Each row has two labels, one from each of two sets.
[ 26.0  11.1  -0.8 -13.6  -4.7  -0.2   3.1 -10.2   0.2  -8.0  -4.7  -2.7
  -0.2  -8.5  14.7   2.3  15.9   1.3  -8.4   9.8  -7.8   3.9   1.0   2.5
  -0.1   8.1  -3.9  -3.5  19.4   6.4  -0.9   0.0 -12.0 -17.0   5.1   5.4
  19.4  -1.8  -7.6  24.8  15.7  -4.7]
(32) + V
[  0.6   5.6  -4.5 -10.7  -2.8   3.3   9.5  -6.6  -0.3  -6.6  -5.4   1.1
  -5.1  -3.4  18.3   4.6  17.2   5.6  -2.5  10.7 -24.1   6.4 -10.8  -1.3
   8.4  -1.3  -4.5   1.0  -8.7   1.6   0.1  -5.1  -6.3 -11.7   3.2   6.2
  12.5   0.2  -4.2  16.8   4.9  -2.2]
(32) + L
[ 29.2  22.5  -1.7 -29.7  -5.1   3.2  20.3 -31.0  -1.5  -7.1 -14.1  10.4
  -3.8 -16.8  20.7  -3.4  37.7   5.4   3.4  25.3 -17.8  17.6 -10.5 -10.1
  12.3  -6.3 -21.6   2.2 -20.1   4.4   2.6  -3.7  -2.3 -11.6  -8.0   6.3
  13.8   3.4 -32.5  53.5  20.3 -11.4]
(32) + L
[  3.8  -0.7   3.3 -13.2  -2.8  -1.6   6.5  -1.6   7.5  -1.7  -9.7  -2.4
  -0.8   2.9  10.3   3.4  16.4   2.1  -1.3   4.0  -3.9  -3.1   1.0   1.7
  10.0  -0.7   6.6  -0.3   8.7  12.6   3.0  -1.9  -6.8 -13.3  12.5   3.5
  35.9  -1.7 -11.3   9.1   0.6  -4.4]
(32) + L
[ 28.8  30.2  -3.9 -30.6   0.6   2.2  19.3 -60.1  -1.4  -0.3 -11.0   5.5
   0.1 -27.1  14.2 -17.7  22.2   1.7  -0.4  19.9 -12.3  23.3 -11.6 -24.5
   5.2  16.9 -43.2   2.7 -36.5   0.0 -11.4 -10.5   3.1 -10.5 -14.3   4.3
 -15.1   3.6 -35.0  64.6  24.3  -2.0]
(36) + A
[ 61.9  41.5  -0.8 -29.7  -9.0   6.1  18.7 -38.8  -5.9 -15.0  -5.5  12.7
  -4.8 -24.4  24.4   5.4  34.4   6.8  -6.0  38.4 -15.4  25.7 -18.8 -13.8
   1.1 -16.2 -42.2   2.4  -7.7  -6.9   1.5  -3.8  -5.6 -10.4 -21.9   8.2
 -20.2  -5.7 -17.9  70.4  31.4 -11.0]
(32) + W
[ 20.8  16.4 -11.3  -2.9  -6.7   1.3  11.3 -25.8  -5.2   0.8  -8.6   1.1
  -4.5 -20.4  10.9  -6.6  20.5  -0.7   1.7  14.3 -20.0  11.6 -16.2 -16.9
   0.8   7.5 -32.7  -0.3 -33.7  -3.3  -5.7  -5.4   3.6  -5.5 -16.4   4.3
  -7.8   1.7 -34.2  48.6  14.5   2.1]
(32) + A
[ 30.7  24.8  -0.6 -20.1  -8.0  -0.2  10.9  -9.0   2.2  -7.3  -7.9  -9.0
  -8.0  -2.4  15.6   5.8  18.9  -2.2 -14.3  11.0 -19.7  11.7  -6.8   2.0
   0.3  -4.1 -11.7  -0.3  11.9   2.9   0.0  -1.4 -10.4 -20.3   8.6   1.5
  15.7  -3.6  -1.4  36.6  16.5  -3.9]
(32) + V
[ 11.8  36.5   4.7 -12.4   0.6   3.9  13.1 -13.7  -0.2  -2.7  -9.6  -4.7
 -11.8  -4.4  21.0   5.0  16.3   0.4   6.3   4.1 -28.6  16.1 -10.8  -6.0
   3.3  -0.1  -8.0   5.7 -22.6  -2.1   4.5  -4.2  -0.5  -9.6  -4.8  -0.3
 -17.9  -2.2   0.1  38.7   9.8  -5.6]
(32) + V
[  9.9  10.7  -3.0 -10.7  -4.4   3.0   7.2  -5.5  -1.7  -3.8 -10.7   9.1
  -4.0   2.3  15.7   6.5  22.5   1.3   6.9  27.9 -17.7   2.6  -4.3   1.3
  12.6  -6.6   4.9   0.8  -7.3   0.2   5.0  -1.6  -5.5  -7.3  -2.3  -3.5
  20.4  -0.8 -15.6  18.9   7.3  -3.5]
(32) + L
[ 17.0  17.7   0.3  -5.8 -13.1   2.4  14.2  -3.3  -4.6   4.5  -7.2 -10.1
  -6.0 -13.2  10.3  10.5  12.9   0.8  10.2   0.8 -19.5   7.7 -11.3  -5.5
  -3.8   5.0 -13.8  -4.0  -9.7  -0.8   2.5  -0.3  -0.5  -7.8  -3.5   1.1
   0.8  -7.8 -14.6  33.0   6.0   4.1]
(29) + A
[ 19.0   8.4   0.0  -4.3  -7.0   5.1  12.6   9.4  -6.7   0.3   2.1 -12.6
  -8.8  -1.4   6.4   6.5   9.1   2.5 -17.8  -0.7  -9.5   4.6  -5.9  -0.1
  -9.5  -9.6  -1.5  -2.5   0.8   4.4  -6.0  -1.8  -2.3  -7.0  -1.4   0.0
  -4.4  -0.9  -1.3  30.2   8.0   1.3]
(29) + W
[ 29.4  40.7  -3.1  -9.6  -4.2   2.7   8.1 -16.3  -0.2  -5.5  -6.2 -11.1
 -14.0  -9.1  14.0   5.9  13.0   3.4  -5.1   6.1 -25.7  12.7  -8.6   2.5
   0.1  -0.7 -19.8  -0.3  16.4   0.6  -1.0   2.2  -7.9 -14.0   8.6   3.6
  -8.4  -7.8   6.3  32.7  16.4  -3.6]
(32) + V
